Below are the code and all the weights of a small trained network. Each question names an input and a target symbol and asks about switching units off, where a switched-off unit gives its printed mean instead of its output.

import numpy as np


def w(rows, s, z=0):
    codes = np.array(rows[::2]) - 128.0
    scale = np.full(codes.shape[1], s)
    scale[-1] = z or s
    return codes * scale


def norm(h):
    return h / np.sqrt((h * h).mean(-1, keepdims=True) + 1e-5)


def f(y):
    return np.maximum(y, 0)


def softmax(a):
    e = np.exp(a - a.max(-1, keepdims=True))
    return e / e.sum(-1, keepdims=True)


def log_softmax(a):
    a = a - a.max(-1, keepdims=True)
    return a - np.log(np.exp(a).sum(-1, keepdims=True))


def net(x, mask):
    ids = ['ΓΘΨβδξτ'.index(c) for c in x.split()]
    T = len(ids)
    res = E[ids] + P[:T]
    u = 0
    for l in range(2):
        q, k, v = (norm(res) @ M[l].T for M in (Q, K, V))
        z = softmax(np.where(np.tri(T) > 0, q @ k.T / 2**0.5, -1e9)) @ v
        res = res + np.where(mask[u], z, O[l][:, -1]) @ O[l][:, :-1]
        u += 1
        y = f(norm(res) @ A[l][:, :-1].T + A[l][:, -1])
        res = res + np.where(mask[u : u + 4], y, B[l][:, -1]) @ B[l][:, :-1]
        u += 4
    return log_softmax(norm(res)[-1] @ U[:, :-1].T + U[:, -1])


Q, K, V, O, A, B = {}, {}, {}, {}, {}, {}
E = w([
[46,156,112,120,49,132,146],'Γ',
[133,83,87,123,136,127,134],'Θ',
[143,117,164,165,96,119,117],'Ψ',
[123,146,126,105,117,184,148],'β',
[48,142,149,160,135,140,113],'δ',
[92,107,145,103,113,134,135],'ξ',
[139,218,76,140,45,119,8],'τ',
],0.015)
P = w([
[92,39,116,201,74,244,108],'0',
[116,85,133,191,151,185,171],'1',
[135,95,141,163,167,135,148],'2',
[164,103,130,129,188,108,117],'3',
[160,107,136,93,198,72,64],'4',
[157,112,142,67,192,85,29],'5',
[135,92,128,60,183,109,4],'6',
],0.0037)
Q[0] = w([
[136,194,130,138,153,149,254],'0.h1',
[83,125,95,107,111,139,99],'0.h1',
],0.0069)
K[0] = w([
[31,44,122,255,131,193,182],'0.h1',
[132,170,180,156,169,74,19],'0.h1',
],0.0043)
V[0] = w([
[81,57,238,59,168,194,170],'0.h1',
[140,181,89,154,156,252,160],'0.h1',
],0.0048)
O[0] = w([
[135,5,253,75,198,53,190,8],'0.h1',
[161,214,165,65,115,219,40,4],'0.h1',
],0.0074,0.00022)
A[0] = w([
[238,62,126,186,90,124,42,251],'0.n1',
[48,90,99,195,94,75,81,217],'0.n2',
[165,196,2,130,76,146,83,157],'0.n3',
[174,135,124,185,36,108,125,100],'0.n4',
],0.0042,0.002)
B[0] = w([
[174,191,82,117,186,183,193,254],'0.n1',
[146,206,115,173,161,159,168,232],'0.n2',
[123,1,208,82,47,198,93,193],'0.n3',
[179,48,85,178,151,99,141,184],'0.n4',
],0.0071,0.0055)
Q[1] = w([
[26,154,121,126,1,23,2],'1.h1',
[46,148,132,197,85,208,159],'1.h1',
],0.0066)
K[1] = w([
[136,94,104,74,2,230,186],'1.h1',
[53,188,180,102,99,123,129],'1.h1',
],0.0065)
V[1] = w([
[245,160,147,93,61,74,180],'1.h1',
[253,12,86,96,126,81,181],'1.h1',
],0.0035)
O[1] = w([
[118,98,101,70,15,236,232,4],'1.h1',
[22,156,160,128,1,147,106,201],'1.h1',
],0.0065,0.00032)
A[1] = w([
[10,193,30,32,203,205,116,213],'1.n1',
[28,44,253,168,232,50,158,255],'1.n2',
[110,173,52,189,37,249,60,64],'1.n3',
[244,227,147,150,111,190,88,112],'1.n4',
],0.0037,0.0012)
B[1] = w([
[116,168,168,137,141,166,98,219],'1.n1',
[234,90,48,11,71,101,150,208],'1.n2',
[138,94,137,111,147,1,120,254],'1.n3',
[35,172,139,139,140,166,161,224],'1.n4',
],0.009,0.004)
U = w([
[66,99,175,152,126,20,128,106],'Γ',
[90,141,118,184,239,117,49,177],'Θ',
[61,154,29,219,105,155,255,198],'Ψ',
[98,171,224,72,114,209,143,183],'β',
[249,183,135,92,221,61,143,2],'δ',
[158,30,105,56,49,119,186,175],'ξ',
[169,160,96,172,50,149,41,142],'τ',
],0.0057,0.00092)

Each question gives the input, a string of symbols that net reads in full, and the target symbol t.
The units are the heads (2 rows each of Q, K, V and O) and the neurons (one row each of A and B). Each row of codes is followed by its name. A weight is (code - 128) times the scale printed after its matrix; where a second scale follows, it is the last column's (O, A, B and U).
mask holds one flag per unit, layer by layer, with each layer's heads first. A switched-off unit (its flag False) gives its mean, the last column of its rows in O or B, instead of its output. The means were averaged over made-up inputs and are rounded, as every weight is.
A unit's drop is (log p(t) with every unit on - log p(t) with that unit switched off) / (log p(t) with every unit on - log p(t) with every unit switched off).
The circuit of an input: a set's keep is (log p(t) with only the set's units on - log p(t) with every unit switched off) / (log p(t) with every unit on - log p(t) with every unit switched off). Starting from all 10 units, units are removed one at a time, each time the one whose removal leaves the highest keep (on an exact tie, the one counted first), for as long as the keep stays at least 0.8.
circuit, biggest first: the units of the circuit, biggest drop first
top k neurons: the k neurons with the biggest drops, biggest first
top k neurons in layer l: the k neurons of layer l with the biggest drops, biggest first
drop when u is switched off: that unit's drop, to one decimal
input Γ Θ Θ, target Θ: top 3 neurons : 1.n2, 1.n1, 0.n3
input β Ψ Ψ δ, target δ: circuit, biggest first : 1.n2, 1.h1
input Γ ξ β, target ξ: circuit, biggest first : 0.h1, 1.n2, 0.n1
input Γ Ψ β Θ Ψ, target β: circuit, biggest first : 0.h1, 1.h1
input Γ Ψ Θ Θ τ Θ Ψ, target Ψ: top 3 neurons : 0.n1, 1.n4, 0.n2
input Ψ Γ Γ τ Γ β Γ, target Γ: circuit, biggest first : 1.n3, 0.n1
input Ψ Θ β Θ Γ, target β: top 3 neurons : 1.n1, 1.n3, 0.n1
input Θ Γ β Θ Ψ Ψ Θ, target Ψ: circuit, biggest first : 0.h1, 1.h1, 0.n3, 1.n2
input Θ Γ Ψ Θ Θ τ Γ, target Γ: top 4 neurons : 1.n3, 0.n3, 0.n1, 1.n2
input ξ β δ, target ξ: circuit, biggest first : 1.n2, 0.n1
input Ψ ξ Θ β, target ξ: circuit, biggest first : 0.h1, 0.n1, 1.n2
input δ Ψ δ Γ, target δ: circuit, biggest first : 1.h1, 1.n4
input Ψ τ Ψ Ψ ξ, target δ: top 2 neurons : 0.n1, 0.n2
input Θ Θ Ψ Ψ Γ Θ, target Ψ: top 2 neurons : 1.n2, 0.n3
input β Ψ ξ Ψ Γ ξ Γ, target ξ: circuit, biggest first : 0.h1, 1.n2
input Θ Θ Ψ τ β δ Ψ, target Θ: top neuron : 1.n2
input β β β Γ ξ Ψ Ψ, target ξ: circuit, biggest first : 0.h1, 1.n2
input Ψ Γ ξ Ψ β Θ, target β: top 2 neurons in layer 0 : 0.n4, 0.n3
input Ψ Ψ τ Ψ ξ, target δ: top 2 neurons in layer 0 : 0.n1, 0.n4
input δ Ψ β β Γ, target β: top 3 neurons : 1.n1, 1.n3, 0.n4
input β Θ τ τ Ψ, target τ: circuit, biggest first : 0.h1
input Θ δ ξ Ψ Ψ Ψ, target Ψ: top 3 neurons in layer 0 : 0.n1, 0.n3, 0.n2
input Θ δ Θ δ τ δ Ψ, target Θ: top 3 neurons : 1.n2, 1.n4, 0.n3
input Θ Ψ β Θ, target β: top neuron : 1.n1
input τ ξ Γ Ψ δ Ψ Γ, target Θ: top 2 neurons in layer 0 : 0.n2, 0.n4
input Θ Θ Θ Γ Γ, target Θ: top 3 neurons in layer 1 : 1.n2, 1.n1, 1.n4
input Ψ δ β, target δ: top 2 neurons in layer 0 : 0.n3, 0.n1
input ξ Ψ Γ Γ ξ β Ψ, target ξ: top neuron in layer 0 : 0.n2
input Θ δ β, target δ: drop when 1.n2 is switched off : 0.1
input Γ δ Θ, target δ: drop when 0.h1 is switched off : 0.1
